Below is a small trained network, with its code and all its weights. Each question gives an input and a class and asks what happens when units are switched off, that is, made to give their printed mean instead of their output.

import numpy as np


def w(rows, s, z=0):
    codes = np.array(rows[::2]) - 128.0
    scale = np.full(codes.shape[1], s)
    scale[-1] = z or s
    return codes * scale


def f(y):
    return y / 2 * (1 + np.tanh(0.7978845608 * (y + 0.044715 * y**3)))


def log_softmax(a):
    a = a - a.max(-1, keepdims=True)
    return a - np.log(np.exp(a).sum(-1, keepdims=True))


def net(x, mask):
    res = np.array(x, float).reshape(1, 7) / 4 @ E
    y = f(res @ A[0][:, :-1].T + A[0][:, -1])
    res = res + np.where(mask, y, B[0][:, -1]) @ B[0][:, :-1]
    return log_softmax(res[-1] @ U[:, :-1].T + U[:, -1])


A, B = {}, {}
E = w([
[142,28,103,89,153,205,53],'x0',
[149,122,77,249,25,193,75],'x1',
[33,93,36,61,90,68,169],'x2',
[96,254,132,102,38,146,77],'x3',
[205,135,226,205,99,117,250],'x4',
[154,177,64,102,224,55,136],'x5',
[65,171,179,139,233,217,87],'x6',
],0.007)
A[0] = w([
[166,129,117,132,135,142,123,164],'n0',
[108,165,108,103,132,116,132,68],'n1',
[70,219,70,111,141,57,75,171],'n2',
[141,138,139,147,112,116,148,122],'n3',
[163,127,89,190,138,147,164,91],'n4',
[115,120,154,121,145,102,107,119],'n5',
[103,97,90,109,148,79,130,8],'n6',
[152,109,92,226,127,116,167,137],'n7',
[143,149,161,122,126,127,139,102],'n8',
[151,104,96,87,57,77,167,150],'n9',
[116,132,97,129,99,114,164,120],'n10',
[172,178,206,155,57,105,181,122],'n11',
[53,91,110,149,78,187,139,156],'n12',
[154,164,120,184,53,112,137,143],'n13',
[115,140,141,136,137,131,160,2],'n14',
[50,93,112,165,84,182,136,155],'n15',
[135,91,105,89,71,72,155,133],'n16',
[158,132,61,110,77,168,3,183],'n17',
[119,101,75,121,148,126,135,117],'n18',
[101,109,158,126,103,145,103,41],'n19',
[71,65,70,120,148,49,128,138],'n20',
[141,155,128,177,61,116,123,106],'n21',
[155,125,116,116,147,121,123,15],'n22',
[96,161,132,131,128,125,121,152],'n23',
[139,97,111,95,54,72,157,156],'n24',
],0.019,0.0037)
B[0] = w([
[116,85,149,88,92,131,145,144],'n0',
[164,174,105,166,170,100,129,156],'n1',
[160,118,35,150,111,91,193,235],'n2',
[138,137,150,166,146,120,115,148],'n3',
[130,83,155,166,95,84,129,160],'n4',
[175,80,133,70,38,135,143,141],'n5',
[151,153,154,105,162,146,114,172],'n6',
[141,100,160,226,144,42,123,180],'n7',
[97,101,129,71,108,160,125,146],'n8',
[89,137,136,101,116,37,164,200],'n9',
[80,140,114,78,103,101,129,157],'n10',
[141,130,212,103,147,187,75,218],'n11',
[108,128,65,148,130,135,58,192],'n12',
[60,134,135,127,92,179,198,200],'n13',
[141,117,123,131,100,149,95,134],'n14',
[91,120,73,139,106,147,64,189],'n15',
[64,168,118,105,120,51,160,193],'n16',
[31,117,130,160,126,154,1,252],'n17',
[172,120,164,102,113,132,122,166],'n18',
[135,152,96,145,141,139,97,148],'n19',
[174,129,168,59,149,152,84,214],'n20',
[84,147,121,167,135,166,176,187],'n21',
[116,172,138,137,122,128,138,133],'n22',
[152,78,98,110,113,118,157,157],'n23',
[99,100,127,110,129,33,157,197],'n24',
],0.03,0.02)
U = w([
[171,142,254,12,166,178,175,194],'0',
[38,110,244,183,62,143,242,164],'1',
[111,127,40,85,92,36,241,225],'2',
[57,65,172,98,113,130,25,197],'3',
[100,240,151,174,146,125,152,11],'4',
[82,222,133,176,195,143,173,3],'5',
[210,108,135,109,148,104,238,15],'6',
[104,113,40,163,86,252,118,96],'7',
],0.0073,0.0038)

Each question gives the input, the list of numbers given to net, and the class t.
The units are the neurons (one row each of A and B). Each row of codes is followed by its name. A weight is (code - 128) times the scale printed after its matrix; where a second scale follows, it is the last column's (A, B and U).
mask holds one flag per neuron, in row order. A switched-off neuron (its flag False) gives its mean, the last column of its row in B, instead of its output. The means were averaged over made-up inputs and are rounded, as every weight is.
A unit's drop is (log p(t) with every unit on - log p(t) with that unit switched off) / (log p(t) with every unit on - log p(t) with every unit switched off).
The circuit of an input: a set's keep is (log p(t) with only the set's units on - log p(t) with every unit switched off) / (log p(t) with every unit on - log p(t) with every unit switched off). Starting from the 12 units with the biggest drops (on a tie, the unit counted first), units are removed one at a time, each time the one whose removal leaves the highest keep (on an exact tie, the one counted first), for as long as the keep stays at least 0.8.
circuit, biggest first: the units of the circuit, biggest drop first
unit that matters most: the unit with the biggest drop
top k neurons: the k neurons with the biggest drops, biggest first
drop of u: that unit's drop, to one decimal
input [-3,-1,0,6,6,8,1], class 1: unit that matters most	n11
input [3,-6,8,-6,2,-4,1], class 0: circuit, biggest first	[n20 n17]
input [-7,2,-1,-5,-8,0,4], class 2: top 3 neurons	[n17 n11 n2]
input [5,-2,-3,6,0,8,-2], class 7: top 3 neurons	[n9 n24 n16]
input [-6,6,-5,-2,2,-7,8], class 1: top 2 neurons	[n17 n13]
input [0,-1,-7,2,5,-5,0], class 1: top 3 neurons	[n20 n13 n21]
input [-3,3,2,0,-8,6,4], class 7: top 2 neurons	[n17 n2]
input [4,-8,7,-8,6,0,-5], class 2: top 2 neurons	[n16 n24]
input [-1,-5,6,-7,8,7,-6], class 2: top 2 neurons	[n16 n9]
input [-4,-7,1,8,2,-6,8], class 7: top 2 neurons	[n20 n9]
input [-7,5,-6,6,2,5,6], class 1: drop of n1	0.0
input [2,-6,2,7,-2,7,1], class 2: drop of n2	0.2
input [-5,-3,-7,-2,-3,0,4], class 0: drop of n17	0.7
input [3,-7,-1,2,-7,1,7], class 2: circuit, biggest first	[n2]
